Each row of numbers stands for one thing and depends on some of the facts below. Use the named rows to name the rest.

How the things are related:
φ: is directly part of; Ξ: uses; κ: is directly followed by; Σ: belongs to class
skidi: Ξ grales; Σ 186
klasis: φ brotrul; Ξ fezamol; Σ 186
naklum: φ drigra; Ξ breskomol; κ plakles; Σ 270
triflam: Σ 186
tatrofle: φ grazum; κ nitrubur; Σ 270
felabren: φ virur; Ξ losko; κ flitrek; Σ 270
tradre: φ klavome; Ξ neklom; κ kotek; Σ 270
skoski: φ seko; Ξ basur; Σ 186
neklom: φ lestuplak; κ pabo; Σ 186
tatu: φ tubik; Ξ roklos; Σ 270
stubrim: φ gigul; Ξ stubral; Σ 186
brupeke: φ skoskul; Ξ zelo; κ bostuplam; Σ 270
dreram: Ξ skesar; Σ 270
sebron: φ dreram; Ξ klideflom; Σ 270
mabrak: φ flubri; κ dubagel; Σ 270
pabo: φ lestuplak; κ bragrogrom; Σ 270
gresom: φ grazum; Ξ flutrik; κ teses; Σ 186
roklos: φ skidi; Ξ bradul; κ skesar; Σ 270
flizem: φ klegrik; Ξ sebron; Σ 270
gutrul: φ sozuzer; κ gidus; Σ 270
plakles: φ drigra; Ξ benobren; κ bretrus; Σ 186
pliflapun: φ tilur; Ξ tuve; Σ 186
sozuzer: Ξ futos; Σ 186
fegreza: φ sozuzer; Ξ lofam; Σ 270
drupor: φ fatra; κ nogufum; Σ 186
fatra: Ξ flizem; Σ 270
nustul: φ ganan; Σ 186
klotrir: Ξ flezo; Σ 270
nogufum: φ fatra; Ξ dreki; Σ 270
kestagru: φ bokul; Ξ sazil; κ plezore; Σ 186
rudrokin: φ grazum; Ξ skidi; κ tatrofle; Σ 270
stidru: φ skidi; Ξ brotrul; κ satrofla; Σ 186
roskos: φ vonoplol; Ξ statrak; Σ 270
losko: φ skidi; Ξ griklil; κ stidru; Σ 270
stugas: φ brotrul; Ξ rudrokin; κ klasis; Σ 270
dubagel: φ flubri; Ξ tilur; κ grales; Σ 270
lofam: Ξ norin; Σ 186
seko: Ξ flabis; Σ 186
timo: φ drigra; κ nuli; Σ 186
simo: φ bokul; κ kestagru; Σ 186
vuza: φ dreram; Ξ brolaplen; κ pivel; Σ 270
skesar: φ skidi; Ξ klibre; κ klistis; Σ 270
piflis: φ grofetror; Ξ grebra; κ pastok; Σ 186
detrom: φ bradul; Ξ flubri; κ pligegro; Σ 186
bokul: Ξ skoskul; Σ 270
lonadre: φ bradul; Ξ giva; κ detrom; Σ 270
rupus: φ sozuzer; Ξ tatu; κ zitar; Σ 186
klistis: φ skidi; Ξ sipluk; κ mafo; Σ 270
deta: Ξ ganan; Σ 186
skupum: φ sozuzer; κ gutrul; Σ 270
grales: φ flubri; Ξ druvil; κ tutak; Σ 270
kugru: φ brotrul; Ξ dunupo; κ stetraple; Σ 186
togrun: φ skidi; Ξ pivel; κ nestuklim; Σ 270
nitrubur: φ grazum; κ triskun; Σ 186
taplak: φ virur; Ξ plezore; κ diron; Σ 270
satranas: φ virur; Ξ noste; κ toze; Σ 270
geku: φ leklem; Ξ toze; κ zazas; Σ 270
flitrek: φ virur; Ξ gristok; Σ 270
triskun: φ grazum; Ξ pastok; κ gresom; Σ 270
fladra: φ brotrul; Ξ mevoru; κ dufik; Σ 270
brotrul: Ξ flitrek; Σ 186
plozim: φ bokul; Ξ plodu; κ tramo; Σ 270
statrak: Ξ skedrek; Σ 186
nidon: φ vonoplol; Ξ drupor; κ roskos; Σ 186
dagruk: φ grazum; Ξ sozuzer; κ tadre; Σ 186
numi: φ vonoplol; Ξ riklil; κ zopla; Σ 270
flutrik: φ klotrir; Ξ vibis; Σ 186
lestuplak: Ξ lanuk; Σ 270
dodim: φ klavome; κ puvokun; Σ 186
klibre: φ benobren; Ξ piflis; Σ 270
drekufe: φ leklem; Ξ fegreza; κ skapul; Σ 270
flagre: φ sozuzer; Ξ gaplil; κ dronel; Σ 270
vograk: φ triflam; Σ 270
sipluk: Ξ kugru; Σ 270
nukek: φ bokul; Ξ puple; κ simo; Σ 270
zopla: φ vonoplol; Ξ felabren; κ norin; Σ 270
riklil: φ bokul; Ξ bokul; κ seskelek; Σ 186
plabe: φ skidi; Ξ grazum; κ togrun; Σ 186
nuli: φ drigra; Ξ numi; κ naklum; Σ 186
tutak: φ flubri; Σ 270
plodu: Ξ virur; Σ 270
satrofla: φ skidi; κ plabe; Σ 270
klideflom: φ lestuplak; Ξ plakles; κ fostun; Σ 270
dropo: φ grazum; Ξ reve; κ grebra; Σ 270
zelo: φ sitrim; Ξ plari; Σ 270
ratur: φ grazum; Ξ tubik; κ dagruk; Σ 270
bostuplam: φ skoskul; Ξ pibrufla; κ tofin; Σ 270
pladror: φ flubri; κ mabrak; Σ 186
stoklum: φ ganan; Ξ lonadre; κ nustul; Σ 270
pivel: φ dreram; κ reve; Σ 270
basur: φ lofam; Ξ dronel; Σ 270
bragrogrom: φ lestuplak; κ klideflom; Σ 270
leklem: Ξ gresom; Σ 270
stuve: φ vonoplol; Ξ kestagru; κ vibis; Σ 186
stufo: Ξ stugas; Σ 270
notu: φ klavome; Ξ triskun; κ tradre; Σ 186
tritre: φ fubrar; κ kuplim; Σ 270
stegran: φ drigra; Σ 186
sazil: φ statrak; Ξ nestuklim; Σ 270
batrom: φ grofetror; Ξ notu; Σ 270
drestes: φ sozuzer; Ξ fefur; κ pibrufla; Σ 270
grofetror: Σ 270
fostun: φ lestuplak; Σ 270
brolaplen: φ bokul; Ξ gidus; κ plozim; Σ 270
stiploti: φ dreram; Ξ leklem; κ lobrin; Σ 270
drigra: Σ 270
zitar: φ sozuzer; κ fegreza; Σ 270
tilur: Ξ stufo; Σ 186
ganan: Σ 270
vibis: φ vonoplol; Ξ geku; κ nidon; Σ 186
zostan: φ sipluk; Σ 186
flubri: Ξ vuza; Σ 186
sibripo: φ grazum; Ξ nogufum; κ fezamol; Σ 270
grebra: φ grazum; Ξ klasis; κ ratur; Σ 270
plezore: φ bokul; κ diger; Σ 186
reve: φ dreram; Ξ groskem; κ plari; Σ 270
bradul: Ξ tistem; Σ 270
fezamol: φ grazum; κ dropo; Σ 270
flabis: φ virur; Ξ nukek; κ satranas; Σ 270
tubik: Ξ satranas; Σ 186
norin: φ vonoplol; Ξ zitar; κ kladrem; Σ 186
mevoru: φ sitrim; Ξ flagre; κ druvil; Σ 186
seskelek: φ bokul; Ξ taplak; κ brolaplen; Σ 270
gaplil: φ triflam; Ξ bostuplam; κ vograk; Σ 270
sitrim: Ξ pudru; Σ 186
stubral: φ tistem; Ξ dagruk; κ dreki; Σ 186
difa: φ dreram; Ξ klavome; κ kuvumen; Σ 186
betize: φ grazum; κ sibripo; Σ 270
benobren: Ξ mifedril; Σ 270
zerur: φ brotrul; κ fefur; Σ 270
kotek: φ klavome; Ξ dropo; κ groskem; Σ 186
dreki: φ tistem; Ξ stoklum; Σ 186
grazum: Ξ lobrin; Σ 270
diger: φ bokul; κ riklil; Σ 270
skedrek: φ fubrar; Ξ seko; κ bredu; Σ 270
futos: φ virur; Ξ dodim; κ taplak; Σ 270
puple: φ klotrir; Ξ tadre; κ flutrik; Σ 270
tadre: φ grazum; Ξ batrom; Σ 270
sevum: φ fatra; Ξ deta; κ drupor; Σ 270
gristok: φ brotrul; Ξ fatra; κ broklevek; Σ 186
skoskul: Ξ puvokun; Σ 186
skinum: φ brotrul; κ fladra; Σ 186
tuve: φ deta; Ξ sibripo; Σ 186
tofin: φ skoskul; Σ 270
grefludra: φ sitrim; Ξ fubrar; κ meren; Σ 186
pligegro: φ bradul; Ξ mafo; Σ 270
kozan: φ sozuzer; κ flagre; Σ 270
broklevek: φ brotrul; Ξ drekufe; κ skinum; Σ 186
lanuk: φ brotrul; Ξ zazas; κ stugas; Σ 186
kuvumen: φ dreram; κ flezo; Σ 270
flezo: φ dreram; Ξ pabo; κ vuza; Σ 270
dufik: φ brotrul; Ξ grofetror; κ lanuk; Σ 186
virur: Ξ nidon; Σ 186
mifedril: φ leklem; Ξ bedreski; κ drekufe; Σ 270
puvokun: φ klavome; Ξ ratur; Σ 270
giva: φ skidi; Ξ vonoplol; κ losko; Σ 270
druvil: φ sitrim; Ξ plabe; κ zelo; Σ 270
breskomol: φ sipluk; Ξ dubagel; κ zostan; Σ 270
skapul: φ leklem; κ geku; Σ 186
kuplim: φ fubrar; κ skedrek; Σ 270
stetraple: φ brotrul; Ξ risis; κ zerur; Σ 270
klavome: Ξ rigror; Σ 270
teses: φ grazum; κ betize; Σ 186
dronel: φ sozuzer; Ξ pafar; κ rupus; Σ 270
plari: φ dreram; Ξ dreram; κ sebron; Σ 186
klepim: φ dreram; Ξ klotrir; κ difa; Σ 270
meren: φ sitrim; κ mevoru; Σ 270
risis: φ klavome; κ notu; Σ 186
zazas: φ leklem; Ξ togrun; Σ 270
groskem: φ klavome; Ξ stubrim; κ dodim; Σ 270
dunupo: φ bokul; Ξ klepim; κ nukek; Σ 270
gidus: φ sozuzer; Ξ klistis; κ drestes; Σ 270
gigul: Ξ zopla; Σ 270
bretrus: φ drigra; κ stegran; Σ 270
pastok: φ grofetror; Ξ drestes; κ batrom; Σ 270
toze: φ virur; κ felabren; Σ 270
diron: φ virur; Ξ sitrim; κ flabis; Σ 186
nestuklim: φ skidi; Ξ dufik; κ roklos; Σ 270
pafar: φ seko; Ξ seskelek; κ duples; Σ 270
rigror: φ plodu; Ξ stidru; Σ 270
vonoplol: Σ 186
duples: φ seko; Ξ stegran; κ noste; Σ 270
lobrin: φ dreram; κ klepim; Σ 270
mafo: φ skidi; Ξ duples; Σ 270
tramo: φ bokul; Σ 186
pibrufla: φ sozuzer; Ξ broklevek; κ kozan; Σ 270
bedreski: φ grofetror; Ξ skoski; κ piflis; Σ 270
pudru: φ fubrar; Ξ plozim; Σ 270
noste: φ seko; Ξ kotek; κ skoski; Σ 270
fubrar: Ξ vograk; Σ 270
klegrik: Σ 186
kladrem: φ vonoplol; Ξ brupeke; κ stuve; Σ 186
bredu: φ fubrar; κ pudru; Σ 186
tistem: Ξ pliflapun; Σ 270
griklil: φ statrak; Ξ lestuplak; κ sazil; Σ 186
fefur: φ brotrul; Ξ stuve; κ gristok; Σ 270

Some rows with their names:
bretrus: [-21  17  19 -12  40   6  21  -9 -18  12   8  20  15  22  31  -4   1   0
   5  12   3  39   5  -4 -19 -31  -5   2]
togrun: [-34   6  10   7  44   1  32 -14 -29  22  13  21   2  -3  17  -8   5 -20
   1  10  -9  24  17  -4 -13 -22   1  -1]
bredu: [ 66   9 -12 -32 -64   3 -32  51  16   4 -10 -12 -15  17 -34  36 -16   5
   6 -28  -1 -15 -33 -15  13  58  -4   0]
giva: [-24 -16   4  -4  38  -7  13 -27 -16 -15  21  10  -2 -13  28 -24   2  -1
  26  -1 -18  31  23  -3  -6 -33   9   1]
pibrufla: [-28  10  14   1  37  -4  32 -18 -29  15  11  21   2 -11  26 -11   0 -19
   8   8  -7  28  21  -4 -11 -21  -7  -5]
brupeke: [-28 -21   5   3  34  -7  14 -27  -6 -20  15   9   2  -6  32 -23   1   0
  21   2  -7  22  24   0  -3 -35   4   0]
losko: [-28   0  12  11  39  -6  17 -25 -14 -11  17  13  -3 -10  20 -25   6   3
  30  -3 -19  27  26  -1  -6 -25   4  -2]
stubral: [ 59 -34 -21 -14 -63   1 -37  46  23 -26  -8 -22 -29  -9 -26  18 -12  -9
   9 -30 -12 -30 -17 -15  27  60   8  17]
flizem: [-44  -6   2  17  41 -15  25 -19 -17   7  16  14  13   3  25 -15   6  10
  14   7  13  18  13   7  -8  -9   4   2]
skupum: [-15  -8   8 -17  44   4   3 -17 -14 -17  22   7   5  14  29 -17   6  15
  27   2 -16  46  12  -5 -17 -38  14   8]
stoklum: [-24 -15   5  -4  33  -8  12 -33  -4 -19  16  14   5 -14  32 -24  -2  -1
  19  -1 -10  22  26   0   4 -43   5  -2]
lobrin: [-16  13  13  -7  43   5   6 -17 -15  -8  19  13   7  16  24 -16  10  20
  32  -2 -19  45  11  -2 -17 -35   8   6]
rigror: [-37  -2   8  13  38 -10  24 -21 -15   1  12  15   9  -3  24 -15   6   0
  12  10   2  16  16   4  -9 -22   1   1]
norin: [ 55  -3 -15 -11 -68  -6 -27  42  22  -5  -8 -13 -24  -7 -39  25 -13  -1
  14 -36 -11 -31 -18 -10  24  64  -5  -6]
kestagru: [ 52  -7 -15 -13 -65  -6 -19  49   7   1  -3 -23 -39  -2 -45  32 -11 -18
  12 -30  -8 -25 -22 -15   5  67 -14 -18]
dufik: [ 28 -10 -22 -27 -72  18 -18  66  58   2  -3  22  -4   4 -36  48  29 -15
 -28  -7  30 -73 -24   9  32  52   6 -20]
skesar: [-41  14  -1  10  42  -1  28 -13 -23  27  16  25   9 -19   1   1  27 -15
  -4  23 -12   9  14   5 -19 -30  13   5]
skapul: [ 67   9 -13 -27 -63   3 -37  47  23  -4  -8 -14 -16  17 -37  31 -13  17
  12 -34  -8 -17 -30 -12  15  57  -1   1]
skoski: [ 44 -10 -22 -10 -62 -18 -20  46  11   9  -6 -17 -19  -1 -34  28 -20   2
   7 -31  13 -31 -25  -7  25  84  -7  -5]

Name these rows:
No name comes twice in this set of rows, the named rows included.
[-40   3   8  13  44   6  32 -11 -28  22  18  19  -2   1   3  -3  16 -23
  -4  12 -10  16  17  -2 -19 -27   3  -6] | nestuklim
[-33  -8  15  17  34  -2  21 -22  -3 -20  13   7  -2   5  20 -22   8   1
  25   0  -7  19  24   2 -17 -33  -4 -12] | sazil
[-37   3  13  23  44  14  30  -3 -19  13   4  26   9   2  20  -8  15 -26
 -12  20  -7  11  17  -3  -8 -22   6  23] | puvokun
[ 65   8 -18 -39 -57   4 -29  56   2  18  -2 -13 -19  16 -39  41 -15  -2
  -1 -27  -7  -7 -36 -17  10  63   0   1] | plezore
[ 43   0 -34 -15 -58  -3 -23  52   5  27   1  -5 -22 -21 -64  45   8 -18
 -14 -14 -14 -42 -28  -5  12  59  16   5] | rupus
[-33   6  -6  37  19 -40  37 -22   2  13  -8  20  49 -13   4  23  -5  -8
  -4  35  15 -19   0  -1 -39 -74  -1  34] | grebra
[ 51 -13 -16 -14 -66  -2 -16  52  11   4  -5 -19 -33   7 -46  37 -12 -28
  -3 -27   3 -32 -24 -16   5  61 -13 -22] | stuve
[-52  13   6 -14  19   4  33  -2  29   0  12  57  35 -20  36   4  51 -12
 -16  40  33 -22  16  26  -3 -40   5 -15] | stugas
[-25  16  18   6  28  -8  23 -31  -6  -2   5  24   9 -15  25 -20  -1   3
  19  -1 -12  20  28   4   1 -34  -8  -7] | nogufum
[-26 -19   3   0  40  -8  13 -24 -16 -18  22   6  -4 -11  27 -24   4  -1
  28   0 -16  30  24  -3  -8 -30   8   2] | stiploti
[ 34 -15 -16 -17 -70  20 -46  24  47 -12 -28 -31  -8   6 -20   2  -1  19
 -50  -5  47 -57 -28  24  51  75  -8 -28] | brotrul
[ 57  -8 -10   6 -63  26 -54  26  16 -10 -44 -57 -25 -11 -35  -2 -10   0
 -47   2   5 -39 -29   6  26  70  -3  13] | tubik
[-24   1  12  45  23 -11   5 -63  -1  -3 -34 -27  31   7  15 -25 -30  15
 -33  28  21  -1   4  10 -11 -61 -16  12] | grazum
[-17 -27   2  29  21 -34  24 -43  10 -21  -3  10  32   4  25  -4 -39   3
  22  -3   0   1  16 -13 -10 -78  -6  26] | rudrokin
[-41   1   9  16  39 -19  31 -18 -21   8  13  14  12   5  33 -18  -1   7
  18   5  18  22  14   4  -7   0  -8  -1] | klideflom

The same things again, as new rows of numbers:
Named rows:
rupus: [ 38 -31 -47  31   8 -34  56  42 -33  16  -4  44  -5   8   0   0 -48  -4
  27   6  -4 -18  26   7 -17   9 -23  43  14  -1]
gresom: [ 71 -11 -11 -16  18 -17  51  15 -30  12  10 -14 -20 -34  10   3 -23 -16
  61 -27 -49   3 -34 -26  18  31 -43   9  31  14]
flutrik: [ 23 -22 -16  -5  -5  -1  59   6 -24  31  22  14  -7   0  14   8   0  23
  31   8 -44  23  17   1  38   4 -13   3  19  -4]
klotrir: [-29  -5  -7   5  -8  19 -29 -12  43 -24  -3 -23  37 -28 -23  18  15 -22
 -11  14  17   8 -13  10 -17  -4   8 -36 -29   6]
plabe: [ 32   4 -23  -9 -19 -35  69  23 -23  54   6  27 -15 -11   4  21 -20   9
  33  -6 -21  -5  45   1   8  26   3   2  -2 -34]
notu: [ 17 -24 -18  -8   0   7  57   9 -34  34  19  15  -5   2   9  10 -11  17
  30  13 -44  20  21   7  34  14  -9   7  25 -11]
plodu: [-32  -8 -11  11  -8  18 -31 -16  39 -23  -4 -25  36 -27 -22  22   9 -16
 -11  15  14   5 -15  13 -20  -9  -2 -31 -29   6]
bragrogrom: [-24  17  23  -8   3  12 -30 -24   3  -3  -9  -9  -6   5   6 -10  14   4
 -22  -5   9 -12   0   2  -4 -14  11   1  -4   1]
flabis: [-27  21  26   7   7   6 -41 -17  -9  -4 -15 -19  -9  -5  -7 -16   4  -3
 -24  12   4  -1  15  13  -7  14  22   9  -3   6]
skapul: [ 27 -20 -17  -3  -1  -5  60  11 -28  30  19  17  -6   2  12   8  -9  17
  28   6 -38  22  17   0  29   8 -13   8  23  -7]
kugru: [ 14 -11  -8 -10 -22  -2  19  20 -25  16  20  28  -9  48  -8   9 -17  44
  37  21 -91  69  -5 -26  49   3 -12   7  21 -44]
kotek: [ 28 -21 -21  -1  -2 -11  58  24 -23  26  16  21  -8   2  10   9 -13  12
  31   3 -31  18  18   3  27   8 -10  12  20  -6]
difa: [ 26 -76  -8  28  -5  21  69  41 -38  -2  43  29 -11  22  32 -26  19 -22
  -8  26 -33  11  11  12  30  -3 -24  44  42  31]
triflam: [ 22 -45 -51  17 -11  -2  56  25  10   7  26   7  33 -33 -13  37  -9  -3
  38  29 -30  31   5   9  15   8 -18 -26   0  -3]
gaplil: [-34  13  27 -13   2  28 -28 -45  -4   5 -10 -17  -2   4   9  -7  21  12
 -19  -2  -7  -9   1   9   4 -15   4   5  -6  -4]
tofin: [-24  17  25  -8   4  12 -29 -26   6  -5 -11 -13  -4   5   4 -10  17   6
 -22  -4  10  -9  -3   2  -1 -10  11   0  -6   2]
fostun: [-14  16  18  -3   1   0 -31 -10   7 -11 -10  -3  -3  10   0 -11  10  -4
 -19  -6  19 -13   0  -2 -14  -6  12   3  -9   4]
dagruk: [107   3 -41   0  43 -45  41  89  -8 -19  -8  -3 -19 -25  -6  13 -61 -44
  49 -54  -5   2 -25 -27 -25  50 -37  44  19  40]
grales: [-19  20  23  -6   4   7 -28 -17   5  -7  -6  -9  -5   8   5  -9  14   2
 -20 -10  18 -13  -3  -1 -10  -3  12  -1  -5  -3]

Rows to name:
No name comes twice in this set of rows, the named rows included.
[ 27  48  10  27 -19 -69 -21  25  34  -3 -21  24 -29  -6  -5   1  -1 -10
 -22 -32  64 -47  16 -13 -48   6  26   5 -51  -2] | mafo
[-16  25   8   0  17  -6 -38 -22   4  -6 -15  -8  -4   0   3 -10  -4  22
  -3  -7  34  -3  -7   6  -4 -16   5 -13 -12   8] | basur
[-21  43  20 -14 -13  -7 -19 -27   3  25 -26  -3  -9  -6   7   7   8   3
 -17 -14  17 -34  23   2 -22   0  20   3 -31 -26] | satrofla
[ 63 -13  -3 -22  19  -3  54   0 -38  21  14 -23 -19 -32  15   5 -15  -8
  60 -23 -58   9 -31 -24  29  30 -41   5  33  10] | nitrubur
[-22  10  14  12  -4  14 -30 -37  -8  -8 -18  -5  -5   5  13 -13  12   9
 -19   0  -4 -22  -8   9 -12 -22  -4  19 -18   4] | naklum
[-25  30  28  -8 -15   8 -71  -6  13 -23  -9   6  -9  57 -17  -8   1  28
 -15   5 -33  37 -28 -27   9 -17  10   0 -10 -29] | zerur
[ 44  -4 -35 -14  19  -8  59  68   0  18  15  15  -7   5  11  28 -23  16
  12 -25 -21  38  29   8  23  19   4  25  16  13] | dodim
[-14   1  -3   9 -16   5 -25  -3  59 -27   7 -21  23 -29 -14  19  30  -8
 -15   4  28  13 -15   5  -4  -8  11 -51 -34  16] | ganan
[ 25 -31 -64  13  -1  11  66  47  19   9  18   1  30 -32   4  51  -7   7
  21   7 -29  42  29  30  13   5 -16  -3 -18  13] | sozuzer
[-14  14  23  -3 -12   8 -31  -6  12  -5 -10 -10 -11   6   9  -9  15 -15
 -25  -3  18  -8  -5  -3 -16  -9   4   3 -12   1] | flizem
[-36  15  29  -9   2  25 -36 -38 -12   7 -10 -25  -8  -3   3 -11  18  10
 -23  10 -14   2   6  17   8   4  14   2  -5  -1] | puple
[-20 -13  21  -2  43  12 -27  27   6 -37   8   0   4  27  -6 -36  -2 -22
 -34   2  76   0   0   6  -5   4  23   8  42  38] | pivel
[-32 -16   0  19 -29  -3 -22 -36  32 -14   2 -10  26 -31 -22   0  23 -20
  -7  31  32 -24  -8   3 -21 -13   4 -50 -23  -8] | bokul
[ 24  28  21 -20  31  -8 -41  -3  -3 -30 -27 -40 -12 -22 -10 -15 -19 -47
  11 -38  16 -30 -53 -26 -37  26 -19  10  11  20] | sibripo
[-25  29  18 -20   8  41 -24 -16  13   1 -15 -25  -6   8  29  11  23  24
 -35 -24 -11  14   8  20  11 -15  15  20 -18  17] | futos

The same things again, as new rows of numbers:
Named rows:
losko: [-29   6  -5 -15 -39   6  21 -27  14   9  24   0 -22  20  -6]
tadre: [-12 -29  -3  13 -11 -18  76 -20  -2  -2   4  27 -34  31  14]
flabis: [-26   6 -18   0 -23   5  37 -26  19   5   7  -7 -12  16   9]
bostuplam: [-26   6  -1  -7 -38   9  18 -25  12  13  16   5 -20  21  -4]
plezore: [-32  26   3 -42  -7   2  -8 -17  15 -17  12   8 -41   5  21]
sipluk: [-14  -2  20  -7 -32  12  23 -27   2   8  -4   4  -8   0   0]
noste: [-20   3  -6  -4 -39   3  21 -24  18   9  11   1 -22  18   6]
felabren: [ -6   4  -1 -17 -22 -14  35 -27  19   7  16   9 -21   7  -4]
zopla: [-26   7  -2  -8 -38   9  19 -26  14  12  18   5 -21  21  -4]
dunupo: [-30   7   0 -12 -36  17  20 -31  13   7  29   3 -24  22  -4]
fegreza: [-19 -24   3 -26 -20 -16  50 -27  27   0  15  11 -32   7  -9]
numi: [-15   3  -2  -5 -38  37  24 -29  12  14  21  -3 -34  23   3]
klavome: [-21  12  21 -26 -36  17  45 -28   2  15  -8  17  -4   1  -6]
ganan: [-15  -2  20  -8 -33  11  21 -27   2   9  -4   5  -8   0   0]
klegrik: [-24  23  24 -13 -23  19   4 -21   2 -23 -22   8 -35  -6   0]
piflis: [-35  31   3 -11 -28  16  -1 -20  12 -19  -1  10 -47  15  -3]
difa: [-39  41  -2 -44 -26  10  31 -21  21 -18  -4  16 -41   8  10]
nestuklim: [  1   0   7 -25 -36 -26  24 -29  25  -1  26   9 -30   3   3]
riklil: [ -5  24  -4 -30 -16  11  24 -21  21 -23   2  -3 -61   2  -1]

Which thing is each row?
No name comes twice in this set of rows, the named rows included.
[-35  33   3 -34 -18  11   6 -17  17 -13  -3  17 -39   9  18] | plakles
[ -7 -23   5   2 -17 -23  66 -19  -3   2   9  35 -35  30  14] | grebra
[-20   6  -3  -3 -28 -21  24 -30  23  -3  15  10  -9   9  15] | groskem
[-24  25   6 -28 -37  -5  -3 -22  27 -30   6  10 -53   5  24] | kestagru
[ -4 -18   2  12 -19 -33  61 -20  -3  -3  11  32 -30  28  10] | dropo
[-25 -16   6 -43 -19 -12  61 -26  25   8  13  21 -28   7 -13] | sebron
[  3 -29   2   3 -19  -7  73 -18  -1   4   6  25 -45  30  20] | ratur
[-31   3   3 -22 -26  10  -2 -20   6  23  26   7 -17  22   0] | taplak
[-20  10  22 -25 -35  17  41 -27   2  15  -8  17  -4   0  -6] | fatra
[-20   0  24 -23 -26  16  16 -24  -3  18   0  10  -4   1   1] | benobren
[-18  -1  17 -15 -33   9  24 -28   4   5   3   0 -10   0  -2] | dreram
[-29   6 -17   4 -28   8  32 -24  14   9   7  -7 -13  20  -2] | skedrek
[-29   6  -4 -15 -39   4  18 -27  15   8  24   1 -22  20  -5] | lobrin
[ -3  16  10  -2 -17  -7  -9 -21  55  -8 -15  39 -62   1 -11] | dufik
[-29   1   7 -31 -10  -9  31 -22  26 -31  -2  15 -58   1 -10] | tramo

